Here is a tiny trained network, its code and every weight. The questions are about switching its units off for an input and a target symbol, where a switched-off unit gives its printed mean instead of its output.

import numpy as np


def w(rows, s, z=0):
    codes = np.array(rows[::2]) - 128.0
    scale = np.full(codes.shape[1], s)
    scale[-1] = z or s
    return codes * scale


def norm(h):
    return h / np.sqrt((h * h).mean(-1, keepdims=True) + 1e-5)


def f(y):
    return np.maximum(y, 0)


def softmax(a):
    e = np.exp(a - a.max(-1, keepdims=True))
    return e / e.sum(-1, keepdims=True)


def log_softmax(a):
    a = a - a.max(-1, keepdims=True)
    return a - np.log(np.exp(a).sum(-1, keepdims=True))


def net(x, mask):
    ids = ['ΔΘΛΞγεηφψ'.index(c) for c in x.split()]
    T = len(ids)
    res = E[ids] + P[:T]
    u = 0
    for l in range(2):
        r = norm(res)
        for j in range(3):
            rows = slice(4 * j, 4 * j + 4)
            q, k, v = (r @ M[l][rows].T for M in (Q, K, V))
            z = softmax(np.where(np.tri(T) > 0, q @ k.T / 4**0.5, -1e9)) @ v
            o = O[l][rows]
            res = res + np.where(mask[u + j], z, o[:, -1]) @ o[:, :-1]
        u += 3
        y = f(norm(res) @ A[l][:, :-1].T + A[l][:, -1])
        res = res + np.where(mask[u : u + 4], y, B[l][:, -1]) @ B[l][:, :-1]
        u += 4
    return log_softmax(norm(res)[-1] @ U[:, :-1].T + U[:, -1])


Q, K, V, O, A, B = {}, {}, {}, {}, {}, {}
E = w([
[251,254,33,203],'Δ',
[52,94,5,156],'Θ',
[107,24,65,101],'Λ',
[100,23,70,96],'Ξ',
[152,9,120,74],'γ',
[191,39,175,54],'ε',
[194,254,77,83],'η',
[40,148,165,23],'φ',
[58,213,62,62],'ψ',
],0.017)
P = w([
[117,132,152,200],'0',
[125,110,136,179],'1',
[130,108,130,167],'2',
[134,115,118,153],'3',
[136,114,113,140],'4',
[141,116,107,127],'5',
[144,116,102,114],'6',
[147,116,95,102],'7',
[151,116,89,89],'8',
[154,114,81,74],'9',
[157,112,73,60],'10',
[162,108,61,40],'11',
[162,110,53,26],'12',
[169,109,40,6],'13',
],0.017)
Q[0] = w([
[133,142,136,135],'L0H1',
[172,172,123,157],'L0H1',
[138,116,63,23],'L0H1',
[92,138,193,165],'L0H1',
[188,83,99,154],'L0H2',
[106,137,2,83],'L0H2',
[114,86,125,172],'L0H2',
[123,149,153,218],'L0H2',
[122,123,80,116],'L0H3',
[128,120,84,90],'L0H3',
[129,167,103,114],'L0H3',
[137,118,70,35],'L0H3',
],0.048)
K[0] = w([
[141,126,128,148],'L0H1',
[174,101,133,177],'L0H1',
[161,125,57,21],'L0H1',
[105,153,160,204],'L0H1',
[211,63,143,158],'L0H2',
[186,58,15,1],'L0H2',
[116,51,174,113],'L0H2',
[116,99,128,240],'L0H2',
[151,108,122,77],'L0H3',
[150,122,107,61],'L0H3',
[140,103,69,147],'L0H3',
[160,138,63,14],'L0H3',
],0.035)
V[0] = w([
[33,112,201,114],'L0H1',
[158,161,137,238],'L0H1',
[23,163,176,59],'L0H1',
[125,101,145,151],'L0H1',
[246,181,186,104],'L0H2',
[202,116,200,140],'L0H2',
[135,4,166,138],'L0H2',
[70,104,153,192],'L0H2',
[145,98,90,92],'L0H3',
[163,151,157,61],'L0H3',
[146,117,117,88],'L0H3',
[131,70,55,119],'L0H3',
],0.016)
O[0] = w([
[142,151,214,82,110],'L0H1',
[67,174,150,190,3],'L0H1',
[110,78,227,49,145],'L0H1',
[146,168,124,144,113],'L0H1',
[250,129,185,134,91],'L0H2',
[198,84,178,174,102],'L0H2',
[112,20,84,192,211],'L0H2',
[80,120,172,165,70],'L0H2',
[151,117,95,88,196],'L0H3',
[128,64,139,87,159],'L0H3',
[139,107,117,96,174],'L0H3',
[161,157,73,99,205],'L0H3',
],0.017,0.014)
A[0] = w([
[150,173,196,164,3],'L0N1',
[136,228,43,174,69],'L0N2',
[133,7,147,146,187],'L0N3',
[49,209,184,120,48],'L0N4',
],0.02,0.004)
B[0] = w([
[98,128,189,82,131],'L0N1',
[254,77,74,170,173],'L0N2',
[90,20,68,137,247],'L0N3',
[148,161,91,43,145],'L0N4',
],0.021,0.014)
Q[1] = w([
[152,79,3,54],'L1H1',
[195,92,52,36],'L1H1',
[179,83,93,102],'L1H1',
[148,147,68,108],'L1H1',
[116,108,199,196],'L1H2',
[105,99,220,75],'L1H2',
[135,136,107,155],'L1H2',
[114,64,63,50],'L1H2',
[125,102,116,71],'L1H3',
[138,87,101,62],'L1H3',
[153,70,61,87],'L1H3',
[113,116,130,105],'L1H3',
],0.034)
K[1] = w([
[191,87,54,29],'L1H1',
[135,91,55,32],'L1H1',
[157,114,125,59],'L1H1',
[126,86,112,110],'L1H1',
[93,185,226,208],'L1H2',
[65,187,192,89],'L1H2',
[145,116,118,147],'L1H2',
[188,107,101,3],'L1H2',
[145,91,108,59],'L1H3',
[164,86,91,38],'L1H3',
[191,115,26,39],'L1H3',
[122,111,107,89],'L1H3',
],0.027)
V[1] = w([
[177,158,16,149],'L1H1',
[183,5,192,115],'L1H1',
[113,142,34,157],'L1H1',
[75,132,113,141],'L1H1',
[198,35,182,182],'L1H2',
[128,112,33,159],'L1H2',
[63,104,124,85],'L1H2',
[164,148,159,143],'L1H2',
[212,219,148,91],'L1H3',
[172,94,73,183],'L1H3',
[150,70,157,164],'L1H3',
[147,175,29,136],'L1H3',
],0.034)
O[1] = w([
[128,71,107,228,230],'L1H1',
[155,164,254,118,204],'L1H1',
[146,106,94,187,204],'L1H1',
[142,141,100,120,121],'L1H1',
[190,47,145,148,98],'L1H2',
[154,163,76,198,248],'L1H2',
[137,195,129,86,184],'L1H2',
[111,81,141,133,58],'L1H2',
[73,74,96,192,118],'L1H3',
[77,166,161,95,196],'L1H3',
[138,125,102,81,98],'L1H3',
[58,172,198,157,242],'L1H3',
],0.039,0.017)
A[1] = w([
[10,129,25,62,11],'L1N1',
[171,14,154,94,221],'L1N2',
[200,110,79,152,156],'L1N3',
[36,3,177,41,253],'L1N4',
],0.043,0.0049)
B[1] = w([
[199,14,54,100,250],'L1N1',
[59,94,160,157,189],'L1N2',
[153,127,158,70,204],'L1N3',
[85,254,136,85,185],'L1N4',
],0.063,0.024)
U = w([
[138,129,124,181,81],'Δ',
[132,141,113,164,93],'Θ',
[144,164,106,177,80],'Λ',
[154,204,86,189,120],'Ξ',
[248,155,137,154,40],'γ',
[140,66,193,145,100],'ε',
[40,112,124,176,132],'η',
[105,179,130,95,254],'φ',
[159,83,74,106,199],'ψ',
],0.014,0.0038)

Each question gives the input, a string of symbols that net reads in full, and the target symbol t.
The units are the heads (4 rows each of Q, K, V and O) and the neurons (one row each of A and B). Each row of codes is followed by its name. A weight is (code - 128) times the scale printed after its matrix; where a second scale follows, it is the last column's (O, A, B and U).
mask holds one flag per unit, layer by layer, with each layer's heads first. A switched-off unit (its flag False) gives its mean, the last column of its rows in O or B, instead of its output. The means were averaged over made-up inputs and are rounded, as every weight is.
A unit's drop is (log p(t) with every unit on - log p(t) with that unit switched off) / (log p(t) with every unit on - log p(t) with every unit switched off).
The circuit of an input: a set's keep is (log p(t) with only the set's units on - log p(t) with every unit switched off) / (log p(t) with every unit on - log p(t) with every unit switched off). Starting from the 12 units with the biggest drops (on a tie, the unit counted first), units are removed one at a time, each time the one whose removal leaves the highest keep (on an exact tie, the one counted first), for as long as the keep stays at least 0.8.
circuit, biggest first: the units of the circuit, biggest drop first
unit that matters most: the unit with the biggest drop
top k neurons: the k neurons with the biggest drops, biggest first
top k neurons in layer l: the k neurons of layer l with the biggest drops, biggest first
which heads matter: for each layer, one digit per head in row order, 1 if its drop is at least 0.15 and else 0, layers parted by /
input Θ γ Δ φ Δ η Δ γ, target η: which heads matter -> 010 / 001
input Λ φ Ξ Δ Ξ Δ φ Ξ, target φ: circuit, biggest first -> L0H1; L1N4
input γ Ξ η, target γ: top 2 neurons in layer 1 -> L1N3; L1N2
input Λ Δ Λ η ψ Δ Λ η Ξ Θ Ξ Θ, target Ξ: top 2 neurons -> L0N3; L1N1
input Θ φ Θ γ Θ Λ Δ η φ Δ, target η: circuit, biggest first -> L1H3; L0H1; L0H2
input φ Δ γ Ξ γ Ξ, target γ: which heads matter -> 010 / 011
input Λ Δ η Θ, target η: which heads matter -> 010 / 000
input ε Λ γ ψ Ξ γ ψ ε Ξ Λ ε ε γ, target ε: which heads matter -> 010 / 010
input γ Ξ η Ξ γ γ Λ Ξ Ξ η, target Ξ: top 2 neurons -> L0N3; L1N1
input ε Θ γ Δ Ξ γ Δ Δ, target γ: unit that matters most -> L1H2
input Ξ Θ Ξ ε Δ Ξ Δ ε, target ε: which heads matter -> 110 / 010
input Δ ψ ε Ξ γ φ Ξ Δ Δ η Λ η, target η: circuit, biggest first -> L1H3; L0H2; L1N1
input ψ Θ γ Λ η η ψ η η Λ Ξ Δ Λ, target Ξ: top 3 neurons -> L0N3; L1N1; L1N2
input Δ ε η Θ Λ γ, target γ: unit that matters most -> L0H3
input Θ Λ ε, target ε: circuit, biggest first -> L0H2; L1H2; L1N2
input γ Ξ γ η γ ε Ξ Ξ, target ε: circuit, biggest first -> L0H2; L1H2; L1N1
input γ φ Λ Λ γ ψ γ Ξ φ ψ η γ η ε, target η: which heads matter -> 111 / 000
input ε Ξ Δ η Ξ Ξ, target η: which heads matter -> 010 / 010
input Λ η Λ Λ φ Δ φ γ, target φ: circuit, biggest first -> L0H1; L1N4
input ε ψ Δ Ξ Δ Ξ η Θ ε η ε Δ, target ε: unit that matters most -> L0H2
input φ Ξ γ ε Θ γ η Δ η φ ψ φ ε Ξ, target φ: which heads matter -> 110 / 110
input ε Ξ Θ, target ε: top 2 neurons in layer 1 -> L1N2; L1N4
input Δ Ξ Θ Ξ ε φ Λ ψ ψ γ η Θ, target η: which heads matter -> 111 / 011
input ψ ψ Λ ψ Ξ φ Λ η η Δ φ ε, target φ: which heads matter -> 100 / 000
input Δ Ξ η η Δ, target η: which heads matter -> 010 / 001
input Δ Ξ φ ε Δ, target φ: top 2 neurons -> L1N1; L0N4
input γ Θ Δ φ Θ Θ Δ Δ Ξ ψ Ξ Ξ φ, target φ: which heads matter -> 100 / 100
input Ξ Δ γ Δ η γ, target η: which heads matter -> 010 / 000
input ε Ξ φ Ξ η, target ε: which heads matter -> 110 / 011
